Below is a small trained network, with its code and all its weights. Each question gives an input and a class and asks what happens when units are switched off, that is, made to give their printed mean instead of their output.

import numpy as np


def w(rows, s, z=0):
    codes = np.array(rows[::2]) - 128.0
    scale = np.full(codes.shape[1], s)
    scale[-1] = z or s
    return codes * scale


def f(y):
    return y / 2 * (1 + np.tanh(0.7978845608 * (y + 0.044715 * y**3)))


def log_softmax(a):
    a = a - a.max(-1, keepdims=True)
    return a - np.log(np.exp(a).sum(-1, keepdims=True))


def net(x, mask):
    res = np.array(x, float).reshape(1, 5) / 4 @ E
    y = f(res @ A[0][:, :-1].T + A[0][:, -1])
    res = res + np.where(mask, y, B[0][:, -1]) @ B[0][:, :-1]
    return log_softmax(res[-1] @ U[:, :-1].T + U[:, -1])


A, B = {}, {}
E = w([
[8,163,173,51,122,140],'x0',
[84,112,106,201,180,109],'x1',
[123,201,52,149,127,92],'x2',
[89,64,36,87,68,176],'x3',
[113,53,119,92,111,20],'x4',
],0.011)
A[0] = w([
[140,85,66,121,95,98,225],'neuron 1',
[95,60,108,130,116,93,160],'neuron 2',
[143,124,187,146,70,211,253],'neuron 3',
[160,122,90,175,126,95,163],'neuron 4',
[84,119,103,44,137,124,164],'neuron 5',
[146,102,235,127,176,191,167],'neuron 6',
[69,61,70,79,86,64,154],'neuron 7',
[136,64,114,132,157,126,118],'neuron 8',
[121,142,236,122,119,117,134],'neuron 9',
[132,191,190,63,191,87,209],'neuron 10',
[146,59,117,139,161,114,146],'neuron 11',
[185,122,65,102,48,136,137],'neuron 12',
[175,158,119,154,133,52,164],'neuron 13',
[137,117,236,105,114,124,139],'neuron 14',
[110,148,153,144,177,230,133],'neuron 15',
[176,191,113,193,191,68,191],'neuron 16',
[55,143,99,65,111,147,99],'neuron 17',
[191,110,96,135,87,138,185],'neuron 18',
[127,82,210,132,137,110,239],'neuron 19',
[142,154,95,125,81,253,164],'neuron 20',
[64,163,111,72,89,155,109],'neuron 21',
[83,54,117,119,82,70,137],'neuron 22',
[69,199,80,46,123,54,189],'neuron 23',
[107,88,90,128,151,80,162],'neuron 24',
[110,60,117,114,141,93,123],'neuron 25',
[61,166,91,166,110,200,223],'neuron 26',
[183,126,80,108,164,251,197],'neuron 27',
],0.012,0.005)
B[0] = w([
[180,85,135,56,169,111,226],'neuron 1',
[71,84,183,85,231,93,202],'neuron 2',
[159,226,124,94,162,220,247],'neuron 3',
[219,13,88,163,193,58,193],'neuron 4',
[148,50,181,139,102,192,210],'neuron 5',
[254,216,208,153,106,208,253],'neuron 6',
[111,8,215,81,125,137,254],'neuron 7',
[128,154,114,97,181,88,166],'neuron 8',
[147,182,204,146,55,110,221],'neuron 9',
[66,204,168,180,10,26,242],'neuron 10',
[184,157,141,95,215,83,182],'neuron 11',
[172,85,48,58,72,132,219],'neuron 12',
[158,96,109,203,99,6,196],'neuron 13',
[211,187,255,137,47,133,225],'neuron 14',
[66,241,134,156,210,210,219],'neuron 15',
[148,91,61,240,127,61,237],'neuron 16',
[147,61,117,172,93,230,209],'neuron 17',
[213,134,77,79,117,96,210],'neuron 18',
[173,159,223,102,155,96,227],'neuron 19',
[95,197,51,64,183,203,247],'neuron 20',
[127,118,107,160,94,221,210],'neuron 21',
[64,83,183,86,189,109,221],'neuron 22',
[12,22,109,146,8,144,233],'neuron 23',
[86,49,185,123,191,68,188],'neuron 24',
[83,105,158,86,189,77,186],'neuron 25',
[27,131,96,184,193,222,224],'neuron 26',
[167,179,40,112,143,173,246],'neuron 27',
],0.0074,0.011)
U = w([
[51,134,102,157,89,155,8],'0',
[88,206,92,135,190,214,93],'1',
[182,99,88,206,169,107,124],'2',
[167,200,207,126,96,166,192],'3',
[76,178,142,157,75,74,20],'4',
[171,150,49,11,124,163,74],'5',
[93,56,152,102,98,189,246],'6',
[106,105,180,50,190,104,212],'7',
],0.012,0.0016)

Each question gives the input, the list of numbers given to net, and the class t.
The units are the neurons (one row each of A and B). Each row of codes is followed by its name. A weight is (code - 128) times the scale printed after its matrix; where a second scale follows, it is the last column's (A, B and U).
mask holds one flag per neuron, in row order. A switched-off neuron (its flag False) gives its mean, the last column of its row in B, instead of its output. The means were averaged over made-up inputs and are rounded, as every weight is.
A unit's drop is (log p(t) with every unit on - log p(t) with that unit switched off) / (log p(t) with every unit on - log p(t) with every unit switched off).
The circuit of an input: a set's keep is (log p(t) with only the set's units on - log p(t) with every unit switched off) / (log p(t) with every unit on - log p(t) with every unit switched off). Starting from the 12 units with the biggest drops (on a tie, the unit counted first), units are removed one at a time, each time the one whose removal leaves the highest keep (on an exact tie, the one counted first), for as long as the keep stays at least 0.8.
circuit, biggest first: the units of the circuit, biggest drop first
k most important neurons: the k neurons with the biggest drops, biggest first
drop when u is switched off: that unit's drop, to one decimal
input [-3,-6,7,2,-7], class 1: circuit, biggest first => (neuron 26)
input [2,-6,-4,6,-3], class 1: circuit, biggest first => (neuron 26; neuron 20)
input [-5,5,8,0,-7], class 2: 2 most important neurons => (neuron 16; neuron 4)
input [7,-4,2,-5,6], class 4: 2 most important neurons => (neuron 10; neuron 23)
input [2,4,6,3,-2], class 0: 2 most important neurons => (neuron 23; neuron 3)
input [6,7,3,4,7], class 6: 2 most important neurons => (neuron 23; neuron 17)
input [6,-7,-5,0,4], class 3: 2 most important neurons => (neuron 14; neuron 9)
input [-4,-3,3,-8,3], class 2: 2 most important neurons => (neuron 16; neuron 4)
input [7,6,-7,0,2], class 3: 2 most important neurons => (neuron 6; neuron 14)
input [0,-5,-5,5,4], class 7: drop when neuron 2 is switched off => 0.1
input [0,1,-6,5,0], class 7: drop when neuron 2 is switched off => 0.1
input [-3,3,-1,-8,1], class 2: drop when neuron 16 is switched off => 1.2
